Below are the code and all the weights of a small trained network. Each question names an input and a target symbol and asks about switching units off, where a switched-off unit gives its printed mean instead of its output.

import numpy as np


def w(rows, s, z=0):
    codes = np.array(rows[::2]) - 128.0
    scale = np.full(codes.shape[1], s)
    scale[-1] = z or s
    return codes * scale


def norm(h):
    return h / np.sqrt((h * h).mean(-1, keepdims=True) + 1e-5)


def f(y):
    return y / 2 * (1 + np.tanh(0.7978845608 * (y + 0.044715 * y**3)))


def softmax(a):
    e = np.exp(a - a.max(-1, keepdims=True))
    return e / e.sum(-1, keepdims=True)


def log_softmax(a):
    a = a - a.max(-1, keepdims=True)
    return a - np.log(np.exp(a).sum(-1, keepdims=True))


def net(x, mask):
    ids = ['ΔΘΞαβγεζηπστφω'.index(c) for c in x.split()]
    T = len(ids)
    res = E[ids] + P[:T]
    u = 0
    for l in range(3):
        r = norm(res)
        for j in range(2):
            rows = slice(2 * j, 2 * j + 2)
            q, k, v = (r @ M[l][rows].T for M in (Q, K, V))
            z = softmax(np.where(np.tri(T) > 0, q @ k.T / 2**0.5, -1e9)) @ v
            o = O[l][rows]
            res = res + np.where(mask[u + j], z, o[:, -1]) @ o[:, :-1]
        u += 2
        y = f(norm(res) @ A[l][:, :-1].T + A[l][:, -1])
        res = res + np.where(mask[u : u + 12], y, B[l][:, -1]) @ B[l][:, :-1]
        u += 12
    return log_softmax(norm(res)[-1] @ U[:, :-1].T + U[:, -1])


Q, K, V, O, A, B = {}, {}, {}, {}, {}, {}
E = w([
[181,138,110,176,94,55],'Δ',
[85,80,95,136,156,49],'Θ',
[194,236,177,169,184,102],'Ξ',
[146,186,172,208,166,121],'α',
[81,71,119,5,80,129],'β',
[169,196,85,82,68,124],'γ',
[208,83,143,174,35,28],'ε',
[40,136,129,84,182,140],'ζ',
[161,145,101,205,139,178],'η',
[151,138,197,202,98,45],'π',
[152,120,182,37,165,97],'σ',
[150,122,71,71,152,188],'τ',
[181,6,146,205,154,115],'φ',
[128,121,21,126,146,94],'ω',
],0.021)
P = w([
[69,230,78,25,106,20],'0',
[78,220,90,60,98,48],'1',
[86,217,92,97,99,72],'2',
[115,201,108,98,112,97],'3',
[139,170,109,100,141,107],'4',
[167,148,119,116,144,132],'5',
[177,124,116,143,134,159],'6',
[178,103,148,163,105,201],'7',
[180,69,153,202,91,234],'8',
[223,35,159,198,116,238],'9',
[231,2,163,211,101,250],'10',
],0.0071)
Q[0] = w([
[73,194,31,158,82,57],'L0H0',
[71,140,96,151,62,7],'L0H0',
[147,49,144,119,176,94],'L0H1',
[125,175,98,149,209,212],'L0H1',
],0.017)
K[0] = w([
[143,24,1,77,164,64],'L0H0',
[31,25,20,190,86,18],'L0H0',
[58,193,125,94,138,93],'L0H1',
[129,107,213,226,179,214],'L0H1',
],0.014)
V[0] = w([
[69,128,132,35,173,161],'L0H0',
[14,191,69,142,3,133],'L0H0',
[111,36,164,109,88,65],'L0H1',
[18,140,145,138,8,34],'L0H1',
],0.0023)
O[0] = w([
[55,173,132,133,119,141,117],'L0H0',
[67,85,206,72,83,192,151],'L0H0',
[92,133,187,130,121,111,5],'L0H1',
[148,75,251,96,148,100,86],'L0H1',
],0.0019,0.0017)
A[0] = w([
[158,159,67,169,110,96,111],'L0N0',
[219,219,155,190,81,118,167],'L0N1',
[101,89,49,152,131,98,46],'L0N2',
[147,148,251,120,138,88,196],'L0N3',
[142,202,166,200,213,186,121],'L0N4',
[86,83,135,109,38,44,157],'L0N5',
[177,175,145,193,153,44,112],'L0N6',
[177,153,110,116,123,201,143],'L0N7',
[76,115,175,125,204,118,150],'L0N8',
[125,228,117,92,137,156,252],'L0N9',
[125,97,65,115,130,49,113],'L0N10',
[106,85,178,211,161,56,160],'L0N11',
],0.014,0.0027)
B[0] = w([
[104,150,179,128,91,160,194],'L0N0',
[155,170,140,58,105,44,252],'L0N1',
[162,221,133,133,101,112,139],'L0N2',
[67,201,149,149,219,182,164],'L0N3',
[51,165,2,204,114,129,179],'L0N4',
[87,114,149,28,157,115,156],'L0N5',
[96,84,129,73,188,144,170],'L0N6',
[194,153,64,84,126,144,196],'L0N7',
[62,135,109,156,68,159,145],'L0N8',
[65,126,101,51,146,141,220],'L0N9',
[116,199,150,107,102,110,152],'L0N10',
[138,168,67,121,171,14,153],'L0N11',
],0.019,0.014)
Q[1] = w([
[107,179,61,77,191,197],'L1H0',
[173,17,147,231,139,68],'L1H0',
[215,93,198,208,115,148],'L1H1',
[57,248,54,64,233,187],'L1H1',
],0.011)
K[1] = w([
[175,133,167,158,110,135],'L1H0',
[49,182,104,37,171,73],'L1H0',
[80,164,125,26,146,74],'L1H1',
[250,107,185,170,124,160],'L1H1',
],0.019)
V[1] = w([
[135,117,98,27,227,87],'L1H0',
[233,125,149,171,212,172],'L1H0',
[189,132,41,144,80,89],'L1H1',
[94,143,148,165,117,3],'L1H1',
],0.018)
O[1] = w([
[200,90,131,252,248,184,243],'L1H0',
[34,136,224,112,195,170,2],'L1H0',
[138,71,5,1,207,181,134],'L1H1',
[160,7,166,80,106,90,113],'L1H1',
],0.0094,0.015)
A[1] = w([
[86,129,243,64,90,136,170],'L1N0',
[143,128,136,156,143,198,133],'L1N1',
[95,114,116,117,122,59,140],'L1N2',
[254,103,113,134,140,108,156],'L1N3',
[166,37,126,230,168,123,160],'L1N4',
[206,185,113,124,108,176,144],'L1N5',
[102,188,146,72,141,172,174],'L1N6',
[97,136,60,166,48,143,162],'L1N7',
[217,101,129,195,132,191,2],'L1N8',
[84,134,171,40,138,59,142],'L1N9',
[92,95,66,142,71,199,162],'L1N10',
[166,104,113,165,94,198,105],'L1N11',
],0.019,0.0042)
B[1] = w([
[101,40,211,144,87,50,166],'L1N0',
[101,87,110,178,117,198,144],'L1N1',
[187,122,149,165,79,116,175],'L1N2',
[113,44,165,69,117,23,227],'L1N3',
[46,31,101,48,58,5,142],'L1N4',
[48,176,90,177,105,110,245],'L1N5',
[59,131,187,71,55,162,234],'L1N6',
[205,110,132,248,87,169,211],'L1N7',
[130,185,29,89,209,198,134],'L1N8',
[181,155,186,182,109,249,234],'L1N9',
[226,137,192,101,155,194,182],'L1N10',
[143,172,24,113,168,138,130],'L1N11',
],0.02,0.011)
Q[2] = w([
[132,63,82,50,192,79],'L2H0',
[79,52,142,181,183,8],'L2H0',
[172,114,106,69,191,160],'L2H1',
[187,163,108,93,103,106],'L2H1',
],0.014)
K[2] = w([
[236,50,71,46,193,54],'L2H0',
[192,217,227,84,235,6],'L2H0',
[170,78,63,67,202,69],'L2H1',
[169,169,81,102,218,109],'L2H1',
],0.012)
V[2] = w([
[192,210,93,154,176,156],'L2H0',
[120,247,147,31,49,104],'L2H0',
[226,235,189,52,252,106],'L2H1',
[46,112,77,81,63,48],'L2H1',
],0.015)
O[2] = w([
[223,127,113,116,206,141,156],'L2H0',
[87,158,173,2,134,9,254],'L2H0',
[181,237,255,150,95,62,145],'L2H1',
[83,33,125,127,136,91,152],'L2H1',
],0.0095,0.0098)
A[2] = w([
[140,142,191,54,143,249,87],'L2N0',
[142,180,207,82,172,126,94],'L2N1',
[154,95,155,59,45,172,1],'L2N2',
[90,117,118,146,97,37,66],'L2N3',
[160,145,94,73,164,120,112],'L2N4',
[109,138,212,200,233,114,102],'L2N5',
[95,224,159,155,104,187,26],'L2N6',
[96,139,211,82,87,175,116],'L2N7',
[109,45,139,248,148,80,216],'L2N8',
[137,109,180,189,49,94,94],'L2N9',
[47,109,98,163,173,64,70],'L2N10',
[156,122,131,232,58,159,56],'L2N11',
],0.015,0.0032)
B[2] = w([
[98,74,136,1,147,127,196],'L2N0',
[145,90,143,144,176,181,202],'L2N1',
[121,161,47,195,116,146,215],'L2N2',
[161,163,103,93,132,79,179],'L2N3',
[191,127,160,125,127,154,191],'L2N4',
[46,113,129,232,117,78,169],'L2N5',
[110,180,163,153,49,157,211],'L2N6',
[65,107,63,165,147,92,254],'L2N7',
[167,71,86,238,161,89,157],'L2N8',
[175,44,83,113,83,106,201],'L2N9',
[123,69,100,81,119,144,150],'L2N10',
[29,114,176,62,146,144,192],'L2N11',
],0.022,0.0085)
U = w([
[29,82,159,159,147,151,144],'Δ',
[142,90,191,126,133,128,112],'Θ',
[117,148,177,154,188,112,137],'Ξ',
[83,144,68,176,184,76,2],'α',
[138,67,167,155,91,210,73],'β',
[101,117,118,98,159,25,88],'γ',
[138,101,195,119,127,118,113],'ε',
[184,131,87,199,91,145,128],'ζ',
[176,125,85,91,152,175,150],'η',
[167,169,181,151,140,105,128],'π',
[63,117,138,208,69,114,179],'σ',
[57,196,122,117,175,203,126],'τ',
[100,8,103,127,161,119,155],'φ',
[92,122,140,52,45,126,177],'ω',
],0.014,0.0044)

Each question gives the input, a string of symbols that net reads in full, and the target symbol t.
The units are the heads (2 rows each of Q, K, V and O) and the neurons (one row each of A and B). Each row of codes is followed by its name. A weight is (code - 128) times the scale printed after its matrix; where a second scale follows, it is the last column's (O, A, B and U).
mask holds one flag per unit, layer by layer, with each layer's heads first. A switched-off unit (its flag False) gives its mean, the last column of its rows in O or B, instead of its output. The means were averaged over made-up inputs and are rounded, as every weight is.
A unit's drop is (log p(t) with every unit on - log p(t) with that unit switched off) / (log p(t) with every unit on - log p(t) with every unit switched off).
The circuit of an input: a set's keep is (log p(t) with only the set's units on - log p(t) with every unit switched off) / (log p(t) with every unit on - log p(t) with every unit switched off). Starting from the 12 units with the biggest drops (on a tie, the unit counted first), units are removed one at a time, each time the one whose removal leaves the highest keep (on an exact tie, the one counted first), for as long as the keep stays at least 0.8.
circuit, biggest first: the units of the circuit, biggest drop first
most important unit: the unit with the biggest drop
k most important neurons: the k neurons with the biggest drops, biggest first
top k neurons in layer l: the k neurons of layer l with the biggest drops, biggest first
input γ η φ τ γ σ ζ, target σ: most important unit : L0N1
input γ ζ γ η ζ η η τ ζ, target τ: circuit, biggest first : [L1H1 L0N1]
input σ Θ ω α σ Δ φ η η γ ζ, target η: circuit, biggest first : [L1N10 L0N8 L1H1 L1H0]
input γ π Θ α γ γ γ γ Ξ ζ, target ζ: 3 most important neurons : [L1N7 L0N8 L0N9]
input γ γ η σ γ σ Θ, target σ: circuit, biggest first : [L0N1 L1H1 L0N3]
input ω η γ γ α τ η, target τ: 4 most important neurons : [L0N4 L0N1 L0N11 L0N7]
input τ τ γ η γ ω γ γ γ γ σ, target σ: 3 most important neurons : [L0N9 L0N3 L0N1]
input σ γ η γ γ γ η η ζ σ γ, target σ: 4 most important neurons : [L0N1 L0N9 L0N3 L0N4]
input γ γ η ζ, target β: circuit, biggest first : [L0N8 L0N1 L1N10]
input γ σ β, target σ: circuit, biggest first : [L1H1 L0N1 L0N3]
input τ φ γ γ γ ζ α, target α: 2 most important neurons : [L0N4 L0N1]
input Θ ω γ γ γ α β, target φ: 2 most important neurons : [L0N4 L0N7]
input ζ η Ξ, target τ: top 2 neurons in layer 0 : [L0N3 L0N6]
input γ η γ, target η: top 3 neurons in layer 0 : [L0N4 L0N9 L0N3]
input γ ε Θ α η Θ φ σ, target φ: top neuron in layer 1 : [L1N4]
input γ ω γ γ σ σ γ γ η, target η: circuit, biggest first : [L1H1 L0N7]
input τ η σ γ η ω ε η γ φ γ, target φ: circuit, biggest first : [L0N9 L1H1]
input α Θ γ α τ η Ξ, target τ: 2 most important neurons : [L0N4 L0N6]
input α β η γ τ γ η, target ζ: circuit, biggest first : [L0N4 L1N7]
input σ Δ Δ γ η γ η ζ Δ, target η: 2 most important neurons : [L1N9 L0N6]
input Ξ γ φ ζ Ξ η γ γ η π, target π: most important unit : L0N11
input β γ γ γ η α ω, target σ: circuit, biggest first : [L0N1 L0N0]
input γ γ ε Ξ ζ, target β: circuit, biggest first : [L0N8 L1N10 L0N1]
input γ γ φ γ η τ π α, target α: circuit, biggest first : [L0N4 L0N11]
input γ γ Θ Δ γ σ γ Θ σ, target σ: circuit, biggest first : [L0N9 L0N3 L2N5]
input Ξ γ γ η γ γ η η η τ, target η: top 4 neurons in layer 0 : [L0N1 L0N7 L0N3 L0N0]
input ζ γ π γ γ ω γ γ γ τ α, target τ: circuit, biggest first : [L0N3]
